Below is a small trained network, with its code and all its weights. Each question gives an input and a class and asks what happens when units are switched off, that is, made to give their printed mean instead of their output.

import numpy as np


def w(rows, s, z=0):
    codes = np.array(rows[::2]) - 128.0
    scale = np.full(codes.shape[1], s)
    scale[-1] = z or s
    return codes * scale


def f(y):
    return y / 2 * (1 + np.tanh(0.7978845608 * (y + 0.044715 * y**3)))


def log_softmax(a):
    a = a - a.max(-1, keepdims=True)
    return a - np.log(np.exp(a).sum(-1, keepdims=True))


def net(x, mask):
    res = np.array(x, float).reshape(1, 5) / 4 @ E
    y = f(res @ A[0][:, :-1].T + A[0][:, -1])
    res = res + np.where(mask, y, B[0][:, -1]) @ B[0][:, :-1]
    return log_softmax(res[-1] @ U[:, :-1].T + U[:, -1])


A, B = {}, {}
E = w([
[246,130,168,102,114,113,108],'x0',
[106,127,125,16,38,84,177],'x1',
[42,189,234,131,143,206,147],'x2',
[97,227,95,159,193,141,210],'x3',
[108,19,179,214,52,103,143],'x4',
],0.011)
A[0] = w([
[50,155,30,53,87,84,179,203],'N1',
[113,111,220,89,166,169,132,197],'N2',
[203,107,103,70,159,92,108,166],'N3',
[68,116,208,96,44,217,110,227],'N4',
[146,108,125,81,134,156,98,70],'N5',
[155,61,175,102,104,109,180,119],'N6',
[138,71,167,50,103,113,80,158],'N7',
[177,93,195,117,50,69,146,180],'N8',
[142,241,116,49,157,150,147,201],'N9',
[107,191,185,121,156,135,196,190],'N10',
[116,85,131,135,61,110,92,253],'N11',
[212,128,76,71,148,111,86,100],'N12',
[116,148,152,114,157,132,87,97],'N13',
[131,157,92,86,78,114,150,143],'N14',
[127,97,112,113,63,120,108,193],'N15',
[87,155,168,94,127,161,170,165],'N16',
[151,252,101,95,154,135,152,128],'N17',
[100,104,79,100,132,82,198,187],'N18',
[135,87,95,162,118,100,85,16],'N19',
[154,114,142,148,81,77,169,117],'N20',
[51,125,229,111,55,189,102,128],'N21',
[145,83,156,165,140,145,108,168],'N22',
[212,93,107,103,150,92,85,75],'N23',
[203,153,101,146,152,138,109,9],'N24',
[191,94,167,135,52,97,161,57],'N25',
[130,206,161,126,167,161,119,151],'N26',
[78,98,187,194,139,135,196,68],'N27',
],0.013,0.0037)
B[0] = w([
[231,33,221,223,203,63,202,242],'N1',
[126,106,76,69,141,97,122,196],'N2',
[11,118,193,126,116,170,126,205],'N3',
[149,155,95,27,232,55,167,229],'N4',
[100,96,120,157,108,135,88,151],'N5',
[173,74,178,143,187,116,97,180],'N6',
[137,122,150,182,62,54,2,202],'N7',
[188,17,192,157,97,58,32,214],'N8',
[190,195,80,224,28,96,180,252],'N9',
[54,170,54,59,31,137,134,218],'N10',
[140,151,116,114,159,92,45,197],'N11',
[29,71,151,77,125,184,159,209],'N12',
[125,133,95,145,131,91,137,153],'N13',
[149,101,155,203,115,148,173,181],'N14',
[125,127,144,128,151,66,65,183],'N15',
[81,137,66,108,115,147,182,200],'N16',
[166,155,76,179,43,68,101,229],'N17',
[134,63,213,128,108,123,146,185],'N18',
[142,171,132,126,147,155,199,165],'N19',
[145,128,142,151,138,156,75,170],'N20',
[105,134,102,12,212,99,163,225],'N21',
[133,108,145,144,159,169,166,171],'N22',
[64,113,170,48,132,166,78,201],'N23',
[60,139,104,94,89,128,153,165],'N24',
[246,36,149,152,147,83,20,191],'N25',
[140,152,54,105,95,82,106,209],'N26',
[59,89,171,144,86,189,116,197],'N27',
],0.0087,0.018)
U = w([
[193,127,154,193,208,223,100,111],'0',
[57,126,141,93,67,192,49,157],'1',
[205,40,241,161,192,53,90,165],'2',
[253,224,183,88,143,173,114,2],'3',
[53,105,168,2,246,173,164,93],'4',
[171,227,22,92,129,59,136,134],'5',
[129,132,154,220,80,167,198,165],'6',
],0.0085,0.0057)

Each question gives the input, the list of numbers given to net, and the class t.
The units are the neurons (one row each of A and B). Each row of codes is followed by its name. A weight is (code - 128) times the scale printed after its matrix; where a second scale follows, it is the last column's (A, B and U).
mask holds one flag per neuron, in row order. A switched-off neuron (its flag False) gives its mean, the last column of its row in B, instead of its output. The means were averaged over made-up inputs and are rounded, as every weight is.
A unit's drop is (log p(t) with every unit on - log p(t) with that unit switched off) / (log p(t) with every unit on - log p(t) with every unit switched off).
The circuit of an input: a set's keep is (log p(t) with only the set's units on - log p(t) with every unit switched off) / (log p(t) with every unit on - log p(t) with every unit switched off). Starting from the 12 units with the biggest drops (on a tie, the unit counted first), units are removed one at a time, each time the one whose removal leaves the highest keep (on an exact tie, the one counted first), for as long as the keep stays at least 0.8.
circuit, biggest first: the units of the circuit, biggest drop first
most important unit: the unit with the biggest drop
top k neurons: the k neurons with the biggest drops, biggest first
drop when u is switched off: that unit's drop, to one decimal
input [5,-6,-4,3,-1], class 1: circuit, biggest first -> [N4 N1]
input [6,-6,0,-1,-7], class 1: most important unit -> N12
input [-3,-4,1,3,5], class 1: top 4 neurons -> [N1 N9 N4 N27]
input [-5,-3,-8,-5,-1], class 4: top 2 neurons -> [N9 N17]
input [-7,2,3,8,0], class 6: top 3 neurons -> [N1 N27 N18]
input [1,-5,7,5,4], class 4: top 2 neurons -> [N9 N27]
input [-7,0,4,7,1], class 5: top 2 neurons -> [N10 N26]
input [-7,4,3,1,-1], class 4: top 2 neurons -> [N21 N7]
input [-2,-2,-7,-4,0], class 1: top 2 neurons -> [N1 N23]
input [5,-2,2,-5,-6], class 1: drop when N7 is switched off -> 0.0
input [-5,-5,-8,5,-4], class 6: drop when N4 is switched off -> 0.1
input [-7,-5,4,8,5], class 1: drop when N10 is switched off -> 0.3
input [-7,3,-6,8,-6], class 6: drop when N9 is switched off -> 0.2
input [-3,2,-7,1,-8], class 6: most important unit -> N9
